(in the rows, 128 means zero)
Each row is followed by its class; each block has classes of its own.
[119 115 115 122 134 110 148 138 113 146 153 113 132 135 148 146  94 115
 145 127 114 115 129 144 162 125 163 106 120 160 150 147]
W
[113 137 128 130 120 120 165 148 120 142 131  98 107 168 136 148 120 136
 123 105 118 142 154 147 144 119 141 123 137 155 124 132]
W
[131 129 105 122 181 137 107 148 148 122 146 136 129  80 141 131  96 112
 131 102 128  87 127  42 134 105 141  93 105 157 152 167]
A
[128 117 122 110 112 110 161 138 122 153 123  99 140 146 125 155 113 132
 148 137 120 139 154 166 139 130 150 124 131 155 144 142]
S
[105 125 142  93 109 110 139 127 112 155 141 102 151 143 149 132  99 116
 138 123 123 135 139 148 141 138 155 135 129 158 123 133]
W
[134 137 120 113  99 116 157 132 138 159 145 111 144 143 128 153 104 136
 135 113 119 138 143 173 145 121 137 133 131 143 148 129]
Z
[133 109 111 119 114 120 149 115 118 124 114 115 129 112 115 159 104 122
 151 168 127 118 118 148 143 136 138 125 119 143 144 129]
A
[137 139 121 138 122 110 146 141 113 145 143  95 121 114 119 138 103 122
 129 128 133 119 129 131 140 118 142  97 130 133 126 111]
L
[104 144 133 145 132 146  49 138 106 126 140 115 149 175 126 112 180 151
 122  84 111 179 144  92 119 116 121 144 116 118  78  97]
Q
[109 135 102 148 143 114 108 109  78 115 171 144 130 134 121 133 144 154
 152 116 122 184 122  96 140 117 138 107  91 114  79 110]
R
[119 138 108 144 169 127 101  91 131 108 135 137 156 109 123 141 123 154
 144 130 128 114 132  83 136 113 146 122 114 121 104 151]
L
[126 116 121 104 116 121 145 140 101 149 146  97 152 141 141 132  66  99
 138 129 146 156 130 147 144 140 154  99 122 147 101 123]
M
[123 112 130  87  64  96 167 126 128 150 117 104 144 111 168 138 127 131
 146 156 110  95 120 177 135 129 147 150 128 136 154 149]
Z
[117 101 100 109  77 102 131 107 133 139 140 111 153 115 120 159 130 128
 155 128 137 150 138 152 140 130 155 133 145 121  85 141]
S
[126 112 128 151 156 140 113 134 145 113 136 130 115 103  84 112 101 134
 139 110 110 118 131  87 144 113  99 112 138 128  91 129]
W
[132 129 138 124 117 130 140 107 142 163 119 126 133 115 108 131 131 182
 135 146 133 145 135 138 136 133 124 106 134 155 146 140]
M
[120 171 155 111 150 148 127 101 110 134 171 117 149 134 148 101 141 114
 125  97 116 164 143  88 140 143 130 137 101 134  92 119]
L
[120 111 113 123 161 111  81 101  94  93 174 132 122  89  91 135 106  73
 147 119 110 112  91  63 169 123 134 135  91 122  73 123]
R
[127 121  96 139 155 133  75 105 127 111 155 138 137 107  70 148 122 136
 146 111 114 131 129  59 184 121 142 120 102 141 100 126]
Z
[112 121 102 125 156 113  62 109 124  94 130 152 131  92  98 134 133 136
 137 111 145 118 120  53 136 117 128 124  89 135  98 117]
H
[138 123 105 107 114 113 152 121 131 113 134 104 117  92  86 159  87 119
 115 134 141  62 111 138 148 123 139 112 136 129 146 138]
H
[157 114 123 179 135 121 101 114 130 105 106 146 130 104  81 107 149 121
 134 162 131 108 112 112 167 130 152 108 164 128  78 147]
K
[103 148 119 123  94 123 158 136 132 138 146 104 138 144 150 134 111 120
 111  98 145 124 143 126 132 127 151 125 136 120 101 136]
H
[102 139 142 136 200 156  47 122 140 115 140 144 149 124 136  94 126 124
 117  84 126 147 144  27 134 116 123 129  96 131  95 140]
S
[114 102 142 124 162 136  71 102 114 119 177 139 150  85 117 122 168 115
 132  92 119 139 141  40 146 108 147 122 102 131  82 165]
K
[125 136 121 117 105  91 128 111 123 122  94 116 127 133 108 152 106 105
 130 148 124 117 124 156 157 129 140 153 131 140 104 126]
Q
[117  91 117 109 125 130  84 128 128 124 153 157 151 115 105 101 161 127
 149 119 118 114 127  82 155 150 133 143 122 136  99 154]
R
[155 111 138 105 158 139 112  89 147 138 140 122 138  93  89 133 106 144
 168 152  86 104  91 136 138 116 113 134 137 161 147 155]
K
[108 151 119 111 128 128  64  87 142 132 127 145 167 114 107 118 123 155
 153  95 139 200 180  50 115  96 120 139  90 107  83 116]
H
[ 98 116 119 149 150 153  93 121 127 127 121 153 141 142 103 111 147 185
 146 121  99 157 135 104 125 131 113 106 131 138  87 172]
W
[132 125 145 104 124 122  98 139 119 102 127 124 134 100 120 102 166 109
 124 109 116  78 126  62 128 135 128 155 119 122 110 129]
M
[120 129 116 151 173 148 105 120 150 120 127 135 112 131 130 139 127 115
 136 106 125 174 162  68 146 111 121 127  91 129 110 129]
S
[121 120 131 134 144 151  81 137 114 126 139 132 123 105 146 122 180 120
 132 125 123 133 102  57 103 141 132 117 113 150 131 122]
A
[133 120 116 110 113 137 148 140 141 144 138 102 140 112 142 136  79  73
 153 134 124 125 134 111 144 141 140 129 112 144 137 120]
A
[104 159 153 140 156 113  89 109 111 119 134 141 118  99 136 104 167 195
 107 107 117 100 101  72 120 103 114 120 106 125 123 136]
M
[125 111 137 129 171 138  57 141  99 109 159 125 127 102 103 106 127  83
 122  97 131 138 123  48 149 124 132 109  90 134  85 108]
K
[125 142 105 124 111 115 145 123 120 152 127  98 129 174  99 162 107 149
 140 130 107 148 143 168 178 124 150 127 135 163 125 133]
Q
[126 114  96  78 137 126 113 132 120 118 147 134 157 102 144 116  85 149
 159 126 134 125 119  86 128 120 143 112 110 133 133 123]
Z
[136 146 148 107 138 111 162 106 127 142 139 114 136 133 114 142 108 132
 143 133 100 123 133 149 162 128 129 147 124 168 139 125]
Q
[117  99 121 111 118 123 141 140 105 159 140 118 131 129 122 144 101 114
 157 147 107 138 125 140 135 143 148 103 128 159 147 145]
W
[136 115 114 119 100 110 130 130 131 135 133 108 139 122 120 155 127 105
 136 138 136 100 113 176 146 153 151 136 124 146 136 116]
K
[131 107  99 151 163 115  57 110 133 115 122 129 130 103  77 147 118 132
 132 141 116  85 104 121 187 119 142 111 108 144 137 150]
S
[130 140 107 135 153 129 101 123 131 116 146 138 145 114  99 123  99 103
 150  99 130 155 160  46 168 115 142 124 105 137  86 119]
A
[138 129 112 157 146 125 106 114 128  94 111 130 135 103 105 114 115 155
 121 142 153 113 128 115 143 112 125  95 118 116 104 120]
H
[124 132 129 120 131 105 138 143 113 132 129 101 107 122 114 147  95  86
 116 131 114  94 109 136 165 136 136 123 114 161 131 122]
Q
[140 132 128 105 170 136 100 114 114 136 160 122 165 133  75 117 106 153
 145  97 130 178 159 105 162 120 142  94 124 179  77 146]
K
[129 118 134 120 117 106 154 124 103 136 149 128 121 134 155 146 135 106
 146 143 127 121  99 139 141 154 148 146 113 147 150  95]
M
[130  98 110 112  94 111 164 132 111 141 127 120 128 160 137 144 101 126
 152 149 144 155 115 180 145 145 145 129 146 145 111 113]
M
[135 107 107 119 123 119 163 147 118 131 123 100 130 144 141 147  95 136
 150 144 130 114 128 147 144 126 149 112 129 149 136 134]
M
[130 136 143 153 176 118  84 130 105 123 119 128 117  98 107 120 158 150
 125 147 126 113 108  62 121 126 136  93 117 171 119 135]
R
[133 144 118  88  96  98 132 101 131 138 119  85 129 120 104 152 105 113
 134 131 125 116 148 145 188 120 161 146 106 153 123 134]
K
[132 144 171 129 152 124 131 112  97 118 136 103 119 116 113 113 138 170
 111 121 106 122 108 150 112 101 106 107 153 143 106 139]
W
[134 130 128  90  84 109 160 124 134 146 137 105 147 123 142 133 115 108
 141 125 119 119 153 176 147 138 143 142 123 133 147 131]
W
[133 137 116 129 153 141  79 113 151 129 148 128 144 101  94 131 150 143
 120  87 118 140 159  74 150 101 124 106 118 141  98 166]
Q
[123 111 128 113 144 127 138 114 114 123 136 122 124 137 137 151  92  92
 138 136 129 137 101 145 147 133 133 139 125 162 114 133]
A
[128 115 138  87 101 101 138 124 111 147 125 118 128 106 121 132 120 137
 151 158 107 106 103 136 149 141 139 140 122 165 157 119]
Z
[138 113  94 138 123 117 155 138 161 126 129 114 126 120 112 142  97 115
 135 129 125  84 142 151 194 134 147 118 130 140 133 155]
S
[110 140 140  95 115 106 109  96 112 150 149  92 152 122 144 149 120 106
 153 125 107 130 116 126 131 128 143 161 106 146 112 121]
L
[108 165 164 126 170 141 114  90 118 127 133 150 134 145 125 119 154 177
 144 116  95 159 121  97 100 125  94 155  95 153 129 119]
H
[121 159 145 151 154 131  72 112 117 140 121 114  95 124 123 125 153 111
 105 130 117 156 107  82 161 130 129 115  96 167 117 102]
Q
[122 113 131 119 166 132 129 142 131 116 122 159 110 136 143  94 106 168
 119 124 121 111 112 126 162 112 107 123 116 149 148 144]
Z
[131 117 134 102 138 125 163 103 130 149 131 103 121 132 118 166  80 109
 143 153 104 115 120 177 164 138 140 130 124 177 165 154]
W
[117 150 149 140 184 141 101 109 132 128 149 150 141 113 113 117 160 185
 124  93 125 143 153  39 114  99 125 107 118 153 122 153]
H
[127 131 156 111 113 102 159 102 121 135 120 135 130 148 129 132 159 143
 155 140 114 149 143 154 154 142 132 178 112 158 127 106]
K
[135 121  98 109 103  96 144 116 130 124 118 103 145 156 115 167 118 138
 160 136 118 115 150 185 172 132 159 150 128 160 132 129]
W
[104 151 120 146 144 142  90 130 142 104 138 159 115 123 119  97 155 121
 120  82 135 137 161   4 152 124 125 144  89 105  96 104]
H
[139 132 109 167 153 139 128 155 106 140 153  96 117 123  83 139 105 165
 124  97 102 142 148 111 143  63 124  54 139 134 113 172]
A

A new block, with new classes.
[107  95 136 142  72 153 120 113 100 140 128 145 155 116 155 140  92 132
 140 127 123 146 110 146  77  64 126  67 113 165 148 102]
N
[127  96 133 120 129 157 143 139  80 132 117 123 141 112 111 111  53  86
 104 153 157 130 110 141  75 167 143 121 116 115 135 147]
T
[134 106 127 152 153 153  93 142 135 133 111 154  86 116  46 156 112  85
 110 103 123 144  97 140 124 107  97  92  90 127 126 112]
T
[168 104 150 127 133 134  79 115 128 163  73 122  86 103 120  94  66 107
  94 119  87 156 106 145 100  72 150 121 124 130 118  86]
J
[140 123 110 100 165 126 113 134 158 133 109 118  93 125 158 114 136 137
 102 130 125 125 151 128 126  97 149 144 157 124 140 144]
T
[161 150 128 175  96 108 100 120 151 155 129 150 157 150 149 126  82 119
  65 110  10 160 144 122 132  10 157 143 167 160 151 119]
X
[112 125  82 140 119 105 149 140 155 145 134 103  92 154 146 137 121 140
  96 136 138  86 102 145 150  68 134  83 174 155 112 119]
F
[126 161 126 126 130 120 159 145  77 137 132 148 126 134 121 147 120 116
 110 139 187 111 137 126 118 127 137 122 106 129 126 194]
N
[101 158  94 135 123 138 145 101 148 135 165 121 202  98 171 160 124 186
 139 117 141 113 122 116 118  87 136 114 164 163 116 107]
N
[116 110 143 105 122 131 146 132 111 139 118 148 123  90 136 135 101 115
 154 143 138 120 139 130  84 155 121  85 113 139 138 100]
D
[192 124 105 124 188 127  90 111 196 167 114 114  94 142 126  95 102 111
 155 108  84 138  84 139 149 102 113  90  92 157  97  27]
E
[130 114 155 117 141  97 132 116 133 144 131 110 125 112 143  86 107 151
 139 161 108 127 102 125 116 152 143 141 146 134 172 135]
B
[156 109 133 146 125 111 127 130 162 118 127 113 124 163 171 114 174 112
 104 132 149 123 162 133 150  57 117 126 139 108  83 110]
C
[165 149 149 120 161 129 112 106 145 127 146 125 162 139 153 100 130 118
 132 150 140 101 106 114 134 129 139 106 122 164 144 134]
P
[146 140 124 132  98 128 101 115 103 126 137 143 137 122 140 155 109 187
 115 119  95 142 118 143 141  42 133  51 130 146 105 126]
J
[107 139 140 145 100  87 120 142 133 116 157 130 101 123 131 147 161 154
 113 130  43 160 133 131 111  94 120 127 156 151 167 118]
E
[159 159  84  97 170 151 151 126 117 145 142 135 150 131 149 137 116 138
 192  95 163 103 118 138 149 211 147 107  91 148  79  82]
C
[128 143 134 157 121 105  97 147 120 137 127 129 124 152 154 125  89 172
  72 133  30 155 135 127 128  22 158 148 164 142 183 156]
J
[110 103 112 155 154 141 102 122 141 140 120 132 113 119  91 159  96  92
 110 103  97 169 116 135  99  96  93 166 117 136 119  69]
V
[147 126 109 143 130 127  97 132 138 135 116 109 104 128  65 129  86 127
 112  77  46 145 117 120 118 108 135 117 147 171 121  77]
F
[148 131 127 143  93 142  85 129 105 128 135 141 148 155 105 127 102 163
  93 119  85 139 134 119 126   4 133  41 124 162 137 122]
F
[122 140 188 118  74 109 123 141 111 152 129 113 159 106 141  89  52 157
 126 134  80 151 116 125  78  74 148  83 135 164 158 150]
E
[127 103 104 150 123 125 108 127 116 130 106 167 127 116 119 161 132 129
  86 122  63 147 151 115 148  68 118 176 167 118 132 112]
V
[145 148 111 161  98 130 151 144 151 138 156 137 140 138 169 133 170 163
 142  85 144 127 127 135 158 163 136 101 114 151 107 108]
E
[156 155 116 120 132 134  95 128 107 118 122 138 103 158 123 132 123 149
 110  99  88 118 118 133 150 145 151 123 123 179 127 112]
P
[168 124 132 152 149 129 105 111 159 145 114 143 122 147 158 106 163  99
  78 138 146 138 140 128 142  65 124 136 112 100 109  83]
J
[134  74  75 124 136 135  89  78 135 126 122 111 108 122 177 102 125 147
 144 162  96 151 112 138 130  53 121 129 166 147 155  86]
F
[146 119 116 157 126 118  94  85 178 139 145 134 164 141 157  98 113 104
  98 170  92 128  92 122 158  35 120 121 152 141 147  96]
X
[122 132 105 147 136 114 115 113 126 125 122 110 144 159 141 145  39 100
 139 110  48 153 129 144 126  79 116 172 131 147 107 102]
D
[163 121 126 145 132 118 113 109  89 113 142 130 154 123 151 124  91 112
 119 162 109 121 123 121 120  82 135  82 135 165 136 128]
D
[125  98 123 133 185 123 120 111 128 154 101 100 102 147 117 117 110  99
 110 141 165  84  87 139 129 131 133 165 179 132 139 120]
B
[145 112 140 130 132 116 124 129 137 136 127 114 134 135 132  98  70  81
  84 173  99 121  95 140 121 119 152 133 132 108 139 140]
J
[113 125 153 138 137 124  79 159 104 135 113 132  91 109  35 129  87 136
  92 122  87 139 108 105 118  81 128 140 146 139 178 185]
V
[160 135 114 124 157 131 118 125 171 144 126 113 109 130 164 114 138 144
 123 116 126 116 107 145 143 147 151 116 125 126 103  76]
J
[165 166  82 129 159 135 117 127 170 114 140 126 163 190 124 155 131 106
 110 102  11  89 148 117 169 130 163 178 166 112  88  89]
P
[106 123 127 140  92  99 115 148 111 136 103 139  79 161  83 122 104 134
 104 126 119 104 110 128 180  73 136 116 137 130 142 189]
B
[ 94 113 127 113 106 127 165 149 111 126 135 117 123 105 104 125  82 101
 104 149 126 123 150 132  82 213 145 178 148  90 137 155]
D
[126  80 154 129 117 153 104 128 146 163 114 122 108  82  91 130  71 134
 163 104 135 146  78 162  97 107 107  61 109 146 118 104]
C
[146 122 135 149 126 128  96 114 176 142 151 142 141 155 170 119 180 115
 107 144 124 118 112 135 152  51 125  93 139 140 156 116]
E
[101 124 118 108 107 115 152 131 106 145 103 162 126  99 174 119 120 101
 126 169 134 127 144 124 114 101 137 135 126 121 141 118]
E
[148 114  99 153 156 144 116  99 119 120 125 160 154 121 222 145 176 136
 121 149 152 143 145 135 136  51 119 119 129 131 129  93]
T
[107  96 110 139 105 106 133 123 134 120 117 149 121  86 200 113 164 137
 129 180 104 132 128 116 128  74 123 111 149 143 157  75]
E
[166 147 119 132 113 139  72 115 111 137 127 122 124 137 122 103  75 170
 136  97  72 135 112 129 143  98 156  94 123 170 131 107]
D
[148 112 148 114 165 129  91 146 163 106 146 103 106 144  96 115 143 171
 175 122 103 139 105 127 141 150  93 102  94 116 124 115]
V
[124 139 150 167  88  91 123 135 144 137 142 163 144 111 106 133 123 152
  74 129  43 151 121 109 159  93 131 148 158 133 176 146]
J
[134 146 171 126  98 114 125 132 109 150 135 130 135 118 105 112  77 136
  95 153 117 113 111 120 103  70 145  79 147 152 152 194]
P
[144 113 116 138 123 122 139 137  91 117  98 160 139 112 112 124 143 105
 100 164 127  95 138 103 159 110 131 126 148 102 118 129]
F
[164 139 173 142 134 122 140 152 108 130 116 106 141 125  94  99  81 100
 100 122 154 128 124 123 110 141 135 125 113 107  98 177]
T
[143 128 174 146 139 104  85 107 195 133 150 103 154 120 132  89 114  95
 114 126  83 162 113 123 133  82 133 182 143 146 169 160]
C
[131 110 103 157  97  87 140 116 131 135 163 128 120 128 105 108 124 147
 100 174  76 127 114 111 147  84 135 108 163 118 155 136]
B
[184 108 143 148 152 124 102 105 136 172 105 123 112 145 107 120 103 103
 108 122 122 110  89 138 133  55 117  77 153 134 104  88]
J
[116 101 129 142 168 130  78 120 173 151  85 130 102  97  68 148  64  98
  79 111  73 147 106 134 114  43 122 138 132 140 124  88]
B
[120 112 130 129 119 129 129 112 173 142 153 141 141 112 139 139 136  98
 141 124 137 148 121 138 118 115 107 106 117 147 143 132]
E
[124 130 149 137  96 120 149 148 114  98 136 100 125 162 176  95 165 114
 141 136 169 118 143 133 119 152 143 134 122 101 120 160]
T
[127 113 127 117 162 152 144 137 124 142 117 103 118 132 109 119 106  97
 122 133 227  95 103 142  98 156 118  88 109 131  97 116]
F
[152 108 141 144 118 120 121 156 154 149  88 112  86 173 116 109  94  91
  44 109 128 124 146 144 142  83 149 167 151  92 107 176]
J
[133 144 144 158 140 139  89 127 140 142 118 131 132 109  96 130  98 126
  81 105 106 160 113 130 110  59 123 128 116 130 119 105]
T
[135  88 155 130 116 111 118 149 168 128 141  96 133 134  77 106  43 154
 111 141  32 145 100 142 122 129 135 113 132 106 144 156]
B
[137 126 129 124 159 159 106 136 104 140  83 125 100  86 112 114  98 100
 143  99 130 155 115 136  77 181 135 149  84 136 102  43]
E
[123 121 106 111 151 120 134 102 117 142 128 120  98 115 155 138 136 135
 157 143 146 106 102 139 105 135 120 107 174 161 133  86]
X
[114  97 132 125 124 140 136 170  88  95 121 126 107 113  66 143  96 105
 162 128 111 128 107 130 103 201 110  95  94 132 125 126]
E
[145 131 108 106 190 124 115 141 127 151 110 121  82 115  92 122  89 134
  92 156 130  97 120 129 128 132 136 138 150 106 125 128]
D
[139 143 128 134 147 122 141 139 113 133 140 138 112 133  97 127 144  98
 128 116 150 128 153 109 108 164 150 128 102 131 146 154]
B
[130 142 106 143 102 113 121 120 138 116 155 120 128 147 153 131 146 164
 135 113 101 125 119 140 175 138 164 141 142 133 133 169]
B
[122 117 139 104 112 146 132 123 135 127 100 134 120  98 100 113 107  84
 142 125 142 117 127 123 111 184 134 145 109 113 103 123]
P
[174 119  83 152 170 143 123 117 148 162 106 137 117 148  90 145 109  62
 116  90  94 107 126 132 148 142 158 163 139 108  92  95]
B
[143 153 134 157 124 114 139 135 143 126 165 155 161 137 166 129 168 130
 115 161 152 117 135 108 133  54 128  64  93 146 150 142]
N
[170 144 108 132 175 120  93 118 135 125 142 129  86 153  89 120 149 172
 136 107 103 148 118 121 156 143  99 133 122 148 132  97]
X
[152 121 119 202 125 132  63 103 164 114 135 138 140 179 148 126 142  79
  88 104  64 181 133 125 149   5 119 155 107 144 146  90]
J
[172 132 143 121 126 129 119 126 150 142 112 130 110 118  98  99 109 114
 134 115  91 127 121 124 137 170 142 142 116 113 109 131]
P
[ 97 131 109 131 150 128 107 126 126 126 107 141 130  86  87 157  92 137
  96 114  75 167 134 118 127 119 110 220 137 109 111  98]
V
[137 104 130 131 115 142 118 120 118 120 106 146 143 105 124 139 113  86
 123 129  95 118 144 130 122 152 139 154 144 101 114 109]
D
